Below are the code and all the weights of a small trained network. Each question names an input and a class and asks about switching units off, where a switched-off unit gives its printed mean instead of its output.

import numpy as np


def w(rows, s, z=0):
    codes = np.array(rows[::2]) - 128.0
    scale = np.full(codes.shape[1], s)
    scale[-1] = z or s
    return codes * scale


def f(y):
    return np.maximum(y, 0)


def log_softmax(a):
    a = a - a.max(-1, keepdims=True)
    return a - np.log(np.exp(a).sum(-1, keepdims=True))


def net(x, mask):
    res = np.array(x, float).reshape(1, 4) / 4 @ E
    y = f(res @ A[0][:, :-1].T + A[0][:, -1])
    res = res + np.where(mask, y, B[0][:, -1]) @ B[0][:, :-1]
    return log_softmax(res[-1] @ U[:, :-1].T + U[:, -1])


A, B = {}, {}
E = w([
[104,213,72,68,60,1,140,157,170,143],'x0',
[45,144,192,173,144,117,209,244,102,141],'x1',
[71,94,235,117,69,115,38,134,139,218],'x2',
[96,158,85,164,122,156,119,105,101,164],'x3',
],0.0074)
A[0] = w([
[153,187,25,110,198,124,213,124,114,2,184],'n1',
[102,216,51,73,31,51,136,153,206,163,38],'n2',
[149,120,79,106,117,123,58,70,175,119,7],'n3',
[45,143,190,166,159,140,185,244,60,97,29],'n4',
[66,108,197,85,67,118,15,118,152,227,120],'n5',
[133,53,110,185,144,217,147,137,119,53,65],'n6',
[170,94,95,101,105,129,55,21,143,98,22],'n7',
[114,199,59,85,62,38,145,153,126,108,54],'n8',
[61,122,161,170,147,99,239,202,102,136,2],'n9',
[167,140,51,150,126,149,164,161,127,95,129],'n10',
[141,102,107,92,130,109,103,70,94,130,40],'n11',
[138,135,105,156,123,128,202,115,122,115,44],'n12',
[93,95,217,124,54,117,19,147,137,207,107],'n13',
[192,137,64,59,76,166,50,88,142,91,32],'n14',
[188,112,99,54,98,152,63,66,106,120,48],'n15',
[172,25,176,220,205,250,112,97,68,105,52],'n16',
[184,107,96,134,147,123,63,110,151,134,41],'n17',
],0.0055,0.00082)
B[0] = w([
[161,166,22,191,223,197,19,158,181,3,240],'n1',
[33,56,207,66,124,136,139,35,181,160,227],'n2',
[180,155,136,123,78,89,204,154,87,156,182],'n3',
[196,174,94,101,82,83,179,135,52,192,216],'n4',
[164,145,94,210,172,186,33,183,171,24,233],'n5',
[55,91,155,119,136,140,127,96,195,137,200],'n6',
[166,176,148,127,83,110,195,169,71,143,204],'n7',
[71,47,240,64,144,176,111,18,192,166,206],'n8',
[165,145,117,121,88,104,177,166,41,173,202],'n9',
[150,157,142,189,151,136,86,134,143,122,179],'n10',
[159,149,83,84,83,111,149,147,112,171,160],'n11',
[132,146,117,159,116,121,119,135,119,70,158],'n12',
[202,160,75,185,187,182,48,188,148,43,228],'n13',
[150,169,101,105,55,110,183,172,71,148,201],'n14',
[163,133,112,107,79,92,181,166,66,150,194],'n15',
[48,52,230,40,138,127,170,45,172,133,255],'n16',
[136,141,118,96,78,96,164,152,72,155,167],'n17',
],0.0057,0.0076)
U = w([
[165,148,82,209,206,152,23,165,188,59,252],'0',
[43,60,198,72,141,119,152,2,200,174,148],'1',
[174,165,116,119,66,68,222,193,14,189,23],'2',
],0.0079,0.00033)

Each question gives the input, the list of numbers given to net, and the class t.
The units are the neurons (one row each of A and B). Each row of codes is followed by its name. A weight is (code - 128) times the scale printed after its matrix; where a second scale follows, it is the last column's (A, B and U).
mask holds one flag per neuron, in row order. A switched-off neuron (its flag False) gives its mean, the last column of its row in B, instead of its output. The means were averaged over made-up inputs and are rounded, as every weight is.
A unit's drop is (log p(t) with every unit on - log p(t) with that unit switched off) / (log p(t) with every unit on - log p(t) with every unit switched off).
The circuit of an input: a set's keep is (log p(t) with only the set's units on - log p(t) with every unit switched off) / (log p(t) with every unit on - log p(t) with every unit switched off). Starting from the 12 units with the biggest drops (on a tie, the unit counted first), units are removed one at a time, each time the one whose removal leaves the highest keep (on an exact tie, the one counted first), for as long as the keep stays at least 0.8.
units of the circuit, in order: the units of the circuit, biggest drop first
most important unit: the unit with the biggest drop
k most important neurons: the k neurons with the biggest drops, biggest first
drop of u: that unit's drop, to one decimal
input [8,8,-6,3], class 1: most important unit : n8
input [-1,6,4,-6], class 2: 2 most important neurons : [n1 n4]
input [7,3,-7,-4], class 0: 2 most important neurons : [n1 n16]
input [-6,-3,8,8], class 0: 2 most important neurons : [n13 n5]
input [-3,6,4,5], class 2: 3 most important neurons : [n4 n1 n9]
input [6,2,-6,4], class 0: 3 most important neurons : [n1 n16 n10]
input [0,-8,7,-5], class 2: 3 most important neurons : [n1 n7 n15]
input [7,-6,-5,5], class 1: 2 most important neurons : [n8 n2]
input [8,-8,-3,3], class 1: 3 most important neurons : [n2 n8 n4]
input [7,-8,3,3], class 2: 4 most important neurons : [n14 n16 n7 n3]
input [8,8,-2,-6], class 1: 2 most important neurons : [n8 n2]
input [-5,5,7,-5], class 0: 2 most important neurons : [n13 n5]
input [5,-7,8,-3], class 0: 2 most important neurons : [n5 n13]
input [-4,-2,6,4], class 0: units of the circuit, in order : [n13]
input [7,4,-2,-8], class 1: drop of n2 : 0.1
input [2,-5,0,4], class 2: drop of n16 : 0.1
input [7,-1,3,7], class 1: drop of n15 : 0.0
